Questions about the row below.
1) Give the fifth-last entry.
2) Give the 3rd-last entry.
3) Give the second entry from the left.
4) Give the last entry.
5) Give the 3rd entry from the left.
6) Give the entry just left of 0.03.
7) Give the 4th entry.
8) Give the first entry.
[-2.40 -1.28  4.21 -2.20  2.10  0.03 -3.07  3.34 -6.08  5.41  3.80]
1) -3.07
2) -6.08
3) -1.28
4) 3.80
5) 4.21
6) 2.10
7) -2.20
8) -2.40

Questions about the array below. Rows and columns are numbered from 0.
1) Give the entry just right of the centre entry.
2) Give the entry in the bottom-right corner.
3) Give the entry at row 1, column 0.
4) Give the top entry of the column that holds the largest entry.
5) Give the entry directly above 379.
6) Give the entry just left of 608.
7) Give the entry directly above the largest entry.
8) Give the entry in row 1 and column 1.
[[415 296 258 238 462 409 390 314 312 459 298 451 435]
 [471 267 203 170 552 461 430 300 295 547 272 534 506]
 [458 271 213 182 532 449 421 301 297 528 276 515 490]
 [452 274 218 189 522 443 416 302 298 518 278 506 482]
 [324 608 698 745 212 338 381 563 569 218 602 237 275]
 [320 616 709 758 204 335 379 569 575 210 610 230 270]
 [317 625 721 772 196 333 378 575 582 202 618 223 265]
 [318 621 716 765 199 333 378 572 579 205 614 225 266]
 [444 277 225 198 509 435 410 304 300 505 281 494 472]]
1) 563
2) 472
3) 471
4) 238
5) 381
6) 324
7) 758
8) 267

 18    6   22    3   18   12   15   -2    9   18   16   39   20   14
 37  -11   33   -8   31    4    9   50   10  -41    3   18    6   10
Indices start at 0.
The entry just right of the smallest entry -> 3
Read off the entry at row 0, column 2.
22
The top-right entry -> 14
Read off the entry at row 0, column 1.
6
Read off the top entry of the column that holds the smallest entry.
18
The entry in row 0 and column 0 -> 18
Read off the entry in the bottom-left corner.
37
Read off the bottom-right entry.
10
Read off the bottom entry of the column that holds the smallest entry.
-41

arr = -22.270  -22.411  -22.753  -17.551   19.543  -18.220   16.077  -16.568  -21.818   22.945   15.862   17.797   18.439  -15.264  -16.908  -18.684
Read off the 5th-last entry.
Answer: 17.797
Read off the entry just left of -16.568.
Answer: 16.077
Read off the entry just left of the smallest entry.
Answer: -22.411
The entry just right of -22.411 -> -22.753
The last entry: -18.684
Read off the third entry from the right.
Answer: -15.264
The 2nd entry from the right is -16.908
Read off the entry just left of 22.945.
Answer: -21.818
Read off the entry just right of the smallest entry.
Answer: -17.551
The 1st entry -> -22.270

Read these off the row that follows.
1) The entry just left of 217?
2) The entry just left of 235?
[734 843 889 286 251 217 235 937  12 208 849 812]
1) 251
2) 217

Questions about the row below.
1) Report the entry just right of 2659.
2) Report the entry just right of 7672.
3) Report the entry just right of 8767.
(7672, 2659, 7900, 2755, 8767, 7039)
1) 7900
2) 2659
3) 7039

Questions about the array below. Rows and columns are numbered from 0.
1) Give the entry in the bottom-left corner.
2) Give the entry in the top-right corner.
3) Give the entry at row 0, column 1.
4) Give the entry at row 1, column 1.
5) Give the entry in row 0 and column 2.
6) Give the entry directly below 6757.
7) Give the largest entry.
8) Give the entry directly below 6112.
array([[6121, 5443, 3188, 5735, 4823, 5010, 5112],
       [4641, 5326, 6016, 6164, 3724, 4612, 7926],
       [3995, 4193, 5775, 6757, 4184, 5769, 5967],
       [4378, 6386, 7433, 4921, 5411, 6590, 2769],
       [8457, 6754, 4895, 6138, 6034, 5105, 8104],
       [4786, 5257, 2925, 6526, 4591, 5643, 4999],
       [5262, 5417, 7773, 4851, 5579, 4869, 5933],
       [5013, 6068, 4982, 6112, 6585, 5139, 5402],
       [8836, 6049, 7669, 6117, 5564, 5581, 7385],
       [4630, 6283, 6191, 6826, 5438, 6568, 5511],
       [5131, 6026, 9328, 5410, 4733, 6017, 5133],
       [7330, 6223, 3427, 5875, 6202, 6084, 3630],
       [7843, 4809, 4508, 5748, 5791, 5599, 4641],
       [5427, 5633, 6853, 5115, 5731, 4701, 6916],
       [9093, 4869, 4652, 4823, 4606, 5653, 5100],
       [5775, 5941, 4109, 6808, 5461, 5643, 5893]])
1) 5775
2) 5112
3) 5443
4) 5326
5) 3188
6) 4921
7) 9328
8) 6117

Read these off the matrix that follows.
1) Which number is the top-left entry?
2) Which number is the entry just left of 1.43?
3) Which number is the entry in the bottom-left corner?
4) Which number is the entry directly above 0.45?
5) Which number is the maximum?
6) Which number is the entry just left of 0.50?
7) Which number is the last entry, reading row by row?
8) Which number is the last entry of the smallest entry's row?
[[2.34 0.98 0.17 0.50 1.70 5.67]
 [0.29 0.97 0.10 0.13 0.28 0.57]
 [0.82 0.45 1.43 1.11 0.72 1.24]
 [2.95 0.67 0.43 0.99 1.94 2.18]]
1) 2.34
2) 0.45
3) 2.95
4) 0.97
5) 5.67
6) 0.17
7) 2.18
8) 0.57
